Below are the code and all the weights of a small trained network. Each question names an input and a class and asks about switching units off, where a switched-off unit gives its printed mean instead of its output.

import numpy as np


def w(rows, s, z=0):
    codes = np.array(rows[::2]) - 128.0
    scale = np.full(codes.shape[1], s)
    scale[-1] = z or s
    return codes * scale


def f(y):
    return np.maximum(y, 0)


def log_softmax(a):
    a = a - a.max(-1, keepdims=True)
    return a - np.log(np.exp(a).sum(-1, keepdims=True))


def net(x, mask):
    res = np.array(x, float).reshape(1, 8) / 4 @ E
    y = f(res @ A[0][:, :-1].T + A[0][:, -1])
    res = res + np.where(mask, y, B[0][:, -1]) @ B[0][:, :-1]
    return log_softmax(res[-1] @ U[:, :-1].T + U[:, -1])


A, B = {}, {}
E = w([
[126,149,146,115,134,156,146,108,121,120],'x0',
[66,57,180,164,126,136,203,95,138,79],'x1',
[146,86,164,149,109,181,58,72,211,127],'x2',
[116,129,125,122,125,126,121,126,127,123],'x3',
[117,127,115,126,128,123,112,107,114,122],'x4',
[145,82,192,192,118,183,65,162,2,158],'x5',
[209,120,192,107,84,103,164,53,86,96],'x6',
[160,105,104,170,180,128,157,53,102,245],'x7',
],0.0088)
A[0] = w([
[164,58,163,100,79,216,55,116,169,126,178],'neuron 1',
[118,139,122,89,117,72,164,204,48,180,86],'neuron 2',
[104,154,93,145,140,22,128,136,78,126,74],'neuron 3',
[93,101,135,116,83,128,50,119,18,162,29],'neuron 4',
[140,183,82,87,88,85,138,93,220,84,30],'neuron 5',
[78,178,95,199,153,150,114,116,129,118,51],'neuron 6',
[147,122,124,115,227,135,190,75,130,254,108],'neuron 7',
[42,65,157,201,81,108,191,92,109,98,49],'neuron 8',
[62,91,174,214,141,114,205,133,103,89,101],'neuron 9',
[187,118,174,177,101,163,145,143,83,165,97],'neuron 10',
[111,118,135,132,200,146,128,159,129,187,75],'neuron 11',
[132,99,70,70,129,51,195,102,196,176,9],'neuron 12',
[208,216,119,115,173,94,76,183,119,137,56],'neuron 13',
[186,163,132,121,93,149,9,86,187,149,181],'neuron 14',
[182,167,182,95,90,69,152,136,78,77,197],'neuron 15',
[134,92,64,92,139,85,171,76,154,130,4],'neuron 16',
[59,120,107,143,147,132,83,211,126,117,168],'neuron 17',
[146,101,171,177,119,180,111,162,73,153,52],'neuron 18',
[107,212,139,97,134,114,195,139,33,141,174],'neuron 19',
[175,188,150,106,148,157,82,135,119,175,77],'neuron 20',
[211,153,130,106,116,90,78,106,101,95,120],'neuron 21',
[102,116,172,164,156,160,128,163,25,143,79],'neuron 22',
[102,33,144,93,128,81,179,151,152,147,102],'neuron 23',
[189,191,81,94,96,70,106,156,109,184,174],'neuron 24',
[109,203,126,76,148,74,164,97,152,139,39],'neuron 25',
[175,74,106,136,58,38,145,78,88,182,111],'neuron 26',
[165,118,155,152,140,48,140,65,119,184,191],'neuron 27',
[227,109,158,168,124,117,169,84,151,103,149],'neuron 28',
[97,74,161,151,140,116,170,132,148,150,42],'neuron 29',
[101,135,61,134,204,210,152,126,113,203,207],'neuron 30',
[126,179,143,115,112,69,148,199,82,83,112],'neuron 31',
[153,126,141,133,105,176,83,175,65,108,41],'neuron 32',
],0.0089,0.004)
B[0] = w([
[97,174,161,151,181,51,156,123,196,157,242],'neuron 1',
[133,166,161,193,173,60,150,84,188,118,222],'neuron 2',
[130,139,154,194,163,92,135,88,189,152,193],'neuron 3',
[168,71,72,135,183,144,169,146,130,120,211],'neuron 4',
[233,47,114,112,223,121,166,175,85,100,238],'neuron 5',
[132,149,121,127,88,156,109,156,143,254,157],'neuron 6',
[95,112,174,127,176,97,115,127,101,2,255],'neuron 7',
[112,186,39,135,57,202,168,73,102,111,223],'neuron 8',
[109,164,95,182,101,197,153,118,116,121,230],'neuron 9',
[141,80,98,103,132,122,149,156,161,103,213],'neuron 10',
[136,74,134,82,94,160,87,199,127,109,175],'neuron 11',
[193,33,96,97,155,131,88,151,119,140,227],'neuron 12',
[126,229,40,153,85,218,166,77,89,92,216],'neuron 13',
[77,148,152,167,156,97,177,50,150,108,243],'neuron 14',
[33,89,132,96,53,138,53,205,186,155,254],'neuron 15',
[203,58,112,163,149,188,106,133,78,138,188],'neuron 16',
[40,120,94,77,132,132,95,183,143,137,233],'neuron 17',
[198,55,69,111,194,149,129,127,137,131,214],'neuron 18',
[113,163,142,156,163,54,106,74,232,200,247],'neuron 19',
[151,164,104,204,73,188,206,127,120,101,191],'neuron 20',
[107,207,96,75,72,160,112,150,125,164,205],'neuron 21',
[180,46,101,114,171,138,127,152,152,108,229],'neuron 22',
[91,140,113,170,88,226,173,64,102,101,184],'neuron 23',
[104,156,95,175,88,215,200,98,131,50,245],'neuron 24',
[158,45,84,81,191,177,163,125,105,101,203],'neuron 25',
[94,110,175,45,102,123,107,148,141,136,214],'neuron 26',
[6,129,133,75,98,151,76,111,148,82,231],'neuron 27',
[89,136,91,101,69,68,152,187,154,175,225],'neuron 28',
[145,166,83,157,106,135,182,102,108,107,166],'neuron 29',
[42,149,175,44,70,91,83,128,148,128,239],'neuron 30',
[126,137,212,179,170,120,91,122,165,130,221],'neuron 31',
[173,33,122,92,239,204,148,143,108,115,200],'neuron 32',
],0.0064,0.008)
U = w([
[240,64,72,119,209,136,143,123,47,118,15],'0',
[100,138,98,113,141,122,130,117,106,111,253],'1',
[133,197,38,185,100,190,172,65,46,119,22],'2',
[133,144,137,226,199,23,140,45,169,157,79],'3',
[81,138,135,69,141,106,87,156,61,63,197],'4',
[64,136,70,2,85,124,91,186,89,177,33],'5',
],0.008,0.0047)

Each question gives the input, the list of numbers given to net, and the class t.
The units are the neurons (one row each of A and B). Each row of codes is followed by its name. A weight is (code - 128) times the scale printed after its matrix; where a second scale follows, it is the last column's (A, B and U).
mask holds one flag per neuron, in row order. A switched-off neuron (its flag False) gives its mean, the last column of its row in B, instead of its output. The means were averaged over made-up inputs and are rounded, as every weight is.
A unit's drop is (log p(t) with every unit on - log p(t) with that unit switched off) / (log p(t) with every unit on - log p(t) with every unit switched off).
The circuit of an input: a set's keep is (log p(t) with only the set's units on - log p(t) with every unit switched off) / (log p(t) with every unit on - log p(t) with every unit switched off). Starting from the 12 units with the biggest drops (on a tie, the unit counted first), units are removed one at a time, each time the one whose removal leaves the highest keep (on an exact tie, the one counted first), for as long as the keep stays at least 0.8.
units of the circuit, in order: the units of the circuit, biggest drop first
unit that matters most: the unit with the biggest drop
k most important neurons: the k neurons with the biggest drops, biggest first
input [5,-2,-6,-4,-3,3,3,1], class 3: unit that matters most => neuron 19
input [5,1,-6,-5,-6,3,-3,-6], class 3: units of the circuit, in order => [neuron 19; neuron 2; neuron 31]
input [-5,-1,-3,7,6,1,-2,6], class 4: units of the circuit, in order => [neuron 7; neuron 30; neuron 27]
input [6,-6,-6,2,-6,-8,8,-1], class 0: 2 most important neurons => [neuron 5; neuron 25]
input [5,7,0,-8,1,3,5,5], class 2: 2 most important neurons => [neuron 8; neuron 9]
input [0,-7,6,-2,8,6,-6,-7], class 2: 3 most important neurons => [neuron 13; neuron 20; neuron 14]
input [2,7,2,4,4,6,6,-7], class 2: 2 most important neurons => [neuron 8; neuron 9]
input [-6,8,-8,8,-6,-7,-3,8], class 2: 4 most important neurons => [neuron 23; neuron 8; neuron 9; neuron 29]
input [-1,0,1,2,2,7,-8,2], class 5: 4 most important neurons => [neuron 30; neuron 17; neuron 5; neuron 6]
input [5,6,4,2,6,1,7,6], class 5: 2 most important neurons => [neuron 28; neuron 26]
input [3,1,-8,8,-3,7,-6,-6], class 3: units of the circuit, in order => [neuron 2; neuron 19]
input [5,2,5,4,-6,-3,4,8], class 4: units of the circuit, in order => [neuron 7; neuron 27; neuron 19]
input [0,-5,4,-3,4,-1,6,7], class 4: units of the circuit, in order => [neuron 7; neuron 27]
input [2,6,-4,-4,6,4,5,7], class 4: unit that matters most => neuron 7
input [5,-4,4,3,-6,6,7,1], class 5: units of the circuit, in order => [neuron 21; neuron 28]
input [-2,-4,5,-1,-1,4,2,0], class 3: 3 most important neurons => [neuron 1; neuron 14; neuron 8]
input [-2,0,-4,8,3,-6,2,-2], class 0: units of the circuit, in order => [neuron 5; neuron 25]
input [7,7,4,-3,3,-1,7,8], class 4: units of the circuit, in order => [neuron 7; neuron 27]
input [-4,-5,-5,8,0,5,3,8], class 4: 4 most important neurons => [neuron 7; neuron 27; neuron 26; neuron 30]
input [0,7,7,4,8,6,4,6], class 2: units of the circuit, in order => [neuron 8]
input [-5,-8,-6,-3,-2,-3,-2,3], class 2: 2 most important neurons => [neuron 13; neuron 24]
input [0,7,6,-7,7,1,1,-3], class 2: units of the circuit, in order => [neuron 8; neuron 9]
input [-7,-3,8,-2,-5,4,-8,-6], class 3: 2 most important neurons => [neuron 1; neuron 14]
input [3,5,2,5,3,0,3,4], class 2: 2 most important neurons => [neuron 8; neuron 15]
input [6,-5,-7,6,8,-4,6,-7], class 3: 2 most important neurons => [neuron 19; neuron 31]
input [-5,6,8,-5,2,-5,-6,-4], class 3: 2 most important neurons => [neuron 1; neuron 15]
input [-6,7,-8,-3,-1,0,5,0], class 3: units of the circuit, in order => [neuron 19]
